Here is a tiny trained network, its code and every weight. The questions are about switching its units off for an input and a class, where a switched-off unit gives its printed mean instead of its output.

import numpy as np


def w(rows, s, z=0):
    codes = np.array(rows[::2]) - 128.0
    scale = np.full(codes.shape[1], s)
    scale[-1] = z or s
    return codes * scale


def f(y):
    return y / 2 * (1 + np.tanh(0.7978845608 * (y + 0.044715 * y**3)))


def log_softmax(a):
    a = a - a.max(-1, keepdims=True)
    return a - np.log(np.exp(a).sum(-1, keepdims=True))


def net(x, mask):
    res = np.array(x, float).reshape(1, 4) / 4 @ E
    y = f(res @ A[0][:, :-1].T + A[0][:, -1])
    res = res + np.where(mask, y, B[0][:, -1]) @ B[0][:, :-1]
    return log_softmax(res[-1] @ U[:, :-1].T + U[:, -1])


A, B = {}, {}
E = w([
[135,149,149,65,116,46,159,144,37,88],'x0',
[227,130,137,236,19,55,164,93,63,222],'x1',
[208,141,158,168,236,26,83,137,167,102],'x2',
[30,97,248,179,104,97,195,167,126,177],'x3',
],0.011)
A[0] = w([
[97,139,188,174,102,108,135,133,107,171,78],'n0',
[156,124,144,167,118,88,130,101,121,167,134],'n1',
[194,156,64,114,131,154,106,115,107,128,132],'n2',
[83,122,149,93,189,126,127,127,130,134,4],'n3',
[58,97,113,93,64,216,131,138,92,151,75],'n4',
[146,107,165,165,253,68,100,154,166,127,85],'n5',
[124,100,120,208,143,195,118,113,216,161,84],'n6',
[55,112,204,151,156,118,148,160,148,136,25],'n7',
[111,131,143,51,120,48,146,136,45,93,39],'n8',
[64,130,157,82,201,153,125,158,161,88,36],'n9',
],0.014,0.0034)
B[0] = w([
[128,38,86,93,139,98,113,131,121,89,212],'n0',
[121,123,137,145,55,132,151,141,119,122,199],'n1',
[81,14,116,89,137,96,145,114,136,83,198],'n2',
[114,76,182,140,62,113,145,166,117,120,179],'n3',
[161,241,131,143,91,126,167,60,185,69,236],'n4',
[122,246,113,117,70,180,177,55,170,87,250],'n5',
[118,162,187,130,223,129,79,213,80,199,213],'n6',
[139,79,60,70,182,133,101,78,141,83,220],'n7',
[113,175,164,160,220,196,70,185,142,214,211],'n8',
[162,47,110,174,78,67,132,149,68,179,243],'n9',
],0.012,0.019)
U = w([
[136,246,153,108,90,131,152,83,169,81,8],'0',
[152,82,168,188,12,66,137,161,50,164,188],'1',
[110,61,92,2,212,112,85,97,158,57,99],'2',
[116,193,219,123,228,158,53,179,117,173,203],'3',
],0.0099,0.0011)

Each question gives the input, the list of numbers given to net, and the class t.
The units are the neurons (one row each of A and B). Each row of codes is followed by its name. A weight is (code - 128) times the scale printed after its matrix; where a second scale follows, it is the last column's (A, B and U).
mask holds one flag per neuron, in row order. A switched-off neuron (its flag False) gives its mean, the last column of its row in B, instead of its output. The means were averaged over made-up inputs and are rounded, as every weight is.
A unit's drop is (log p(t) with every unit on - log p(t) with that unit switched off) / (log p(t) with every unit on - log p(t) with every unit switched off).
The circuit of an input: a set's keep is (log p(t) with only the set's units on - log p(t) with every unit switched off) / (log p(t) with every unit on - log p(t) with every unit switched off). Starting from all 10 units, units are removed one at a time, each time the one whose removal leaves the highest keep (on an exact tie, the one counted first), for as long as the keep stays at least 0.8.
units of the circuit, in order: the units of the circuit, biggest drop first
most important unit: the unit with the biggest drop
top k neurons: the k neurons with the biggest drops, biggest first
drop of u: that unit's drop, to one decimal
input [1,5,2,-8], class 2: most important unit	n2
input [-3,-5,3,-5], class 1: top 2 neurons	(n9 n7)
input [8,-7,-7,5], class 3: top 3 neurons	(n8 n5 n9)
input [0,-3,2,-3], class 1: units of the circuit, in order	(n7 n4)
input [3,7,7,3], class 0: top 2 neurons	(n5 n9)
input [-5,0,-6,7], class 2: top 3 neurons	(n7 n0 n5)
input [4,6,-2,8], class 2: top 2 neurons	(n0 n7)
input [-7,6,3,-7], class 2: top 2 neurons	(n2 n9)
input [2,-2,1,2], class 1: units of the circuit, in order	(n6 n4 n2)
input [-8,-6,7,-5], class 3: top 4 neurons	(n6 n4 n9 n1)
input [4,-8,-6,2], class 1: top 2 neurons	(n9 n5)
input [-7,-4,-6,3], class 3: top 2 neurons	(n6 n5)
input [4,-8,4,7], class 1: top 2 neurons	(n9 n3)
input [0,-8,6,4], class 1: units of the circuit, in order	(n9)
input [1,-5,-5,-3], class 0: top 2 neurons	(n4 n0)
input [-7,5,-2,2], class 3: drop of n6	1.3
input [0,5,-6,-1], class 0: drop of n9	1.2
input [-4,-7,4,-5], class 1: drop of n9	0.6
